Below are the code and all the weights of a small trained network. Each question names an input and a class and asks about switching units off, where a switched-off unit gives its printed mean instead of its output.

import numpy as np


def w(rows, s, z=0):
    codes = np.array(rows[::2]) - 128.0
    scale = np.full(codes.shape[1], s)
    scale[-1] = z or s
    return codes * scale


def f(y):
    return np.maximum(y, 0)


def log_softmax(a):
    a = a - a.max(-1, keepdims=True)
    return a - np.log(np.exp(a).sum(-1, keepdims=True))


def net(x, mask):
    res = np.array(x, float).reshape(1, 6) / 4 @ E
    y = f(res @ A[0][:, :-1].T + A[0][:, -1])
    res = res + np.where(mask, y, B[0][:, -1]) @ B[0][:, :-1]
    return log_softmax(res[-1] @ U[:, :-1].T + U[:, -1])


A, B = {}, {}
E = w([
[128,125,131,127,127],'x0',
[127,138,121,133,136],'x1',
[127,135,123,132,133],'x2',
[207,202,86,99,2],'x3',
[19,101,89,201,56],'x4',
[96,77,31,12,152],'x5',
],0.011)
A[0] = w([
[73,103,106,137,153,143],'N1',
[156,120,174,110,238,155],'N2',
[145,105,155,111,168,123],'N3',
[157,168,162,203,138,254],'N4',
[164,124,170,189,116,222],'N5',
[220,133,120,122,113,138],'N6',
[119,114,184,202,128,211],'N7',
[121,79,176,130,206,175],'N8',
[76,90,167,152,135,125],'N9',
[97,78,73,128,131,132],'N10',
[203,162,184,144,117,136],'N11',
[120,162,76,141,29,84],'N12',
[118,123,183,81,193,137],'N13',
[77,57,118,215,158,122],'N14',
[144,153,110,68,115,116],'N15',
[179,191,151,89,111,116],'N16',
[102,75,79,77,127,157],'N17',
[96,130,35,118,148,199],'N18',
[147,121,93,78,141,179],'N19',
[92,101,141,212,88,143],'N20',
[72,148,73,155,7,21],'N21',
[146,129,70,58,117,175],'N22',
[91,91,108,142,136,133],'N23',
],0.015,0.0078)
B[0] = w([
[88,104,90,100,80,193],'N1',
[143,45,217,129,158,219],'N2',
[143,107,167,107,140,165],'N3',
[109,110,158,225,84,248],'N4',
[125,125,175,247,114,226],'N5',
[223,159,91,177,115,193],'N6',
[65,162,141,184,112,235],'N7',
[88,51,149,129,122,221],'N8',
[74,150,91,144,116,194],'N9',
[116,107,110,66,100,187],'N10',
[161,109,107,191,59,216],'N11',
[159,86,221,124,175,214],'N12',
[158,97,151,81,142,190],'N13',
[51,170,80,127,108,234],'N14',
[159,171,116,94,148,167],'N15',
[173,137,65,176,111,195],'N16',
[157,123,93,33,109,200],'N17',
[130,82,139,28,130,202],'N18',
[147,179,166,83,166,178],'N19',
[80,153,139,135,122,226],'N20',
[118,26,190,110,167,223],'N21',
[174,164,135,88,199,194],'N22',
[86,105,63,89,120,179],'N23',
],0.011,0.017)
U = w([
[111,68,213,194,147,238],'0',
[130,84,176,87,196,226],'1',
[30,171,130,178,124,3],'2',
[114,92,3,101,104,108],'3',
[181,163,117,203,100,76],'4',
[184,231,103,104,195,47],'5',
],0.012,0.0038)

Each question gives the input, the list of numbers given to net, and the class t.
The units are the neurons (one row each of A and B). Each row of codes is followed by its name. A weight is (code - 128) times the scale printed after its matrix; where a second scale follows, it is the last column's (A, B and U).
mask holds one flag per neuron, in row order. A switched-off neuron (its flag False) gives its mean, the last column of its row in B, instead of its output. The means were averaged over made-up inputs and are rounded, as every weight is.
A unit's drop is (log p(t) with every unit on - log p(t) with that unit switched off) / (log p(t) with every unit on - log p(t) with every unit switched off).
most important unit: the unit with the biggest drop
top k neurons: the k neurons with the biggest drops, biggest first
drop of u: that unit's drop, to one decimal
input [0,-3,7,1,-6,3], class 5: most important unit	N21
input [-4,7,1,0,7,1], class 3: top 2 neurons	[N2; N5]
input [-4,-8,-2,-6,1,-7], class 2: top 2 neurons	[N14; N7]
input [2,2,6,-7,0,8], class 1: top 3 neurons	[N2; N19; N13]
input [-6,8,1,-3,-4,1], class 1: top 2 neurons	[N5; N4]
input [5,-6,-3,-4,-8,1], class 1: top 3 neurons	[N4; N5; N13]
input [6,4,-2,6,-7,0], class 4: top 2 neurons	[N11; N16]
input [0,-8,-7,1,-6,-2], class 4: top 2 neurons	[N21; N6]
input [-1,5,7,4,-3,8], class 5: drop of N1	0.0
input [-3,7,-6,-8,1,-4], class 2: drop of N7	0.1
input [-4,8,-6,0,3,3], class 3: drop of N2	0.3
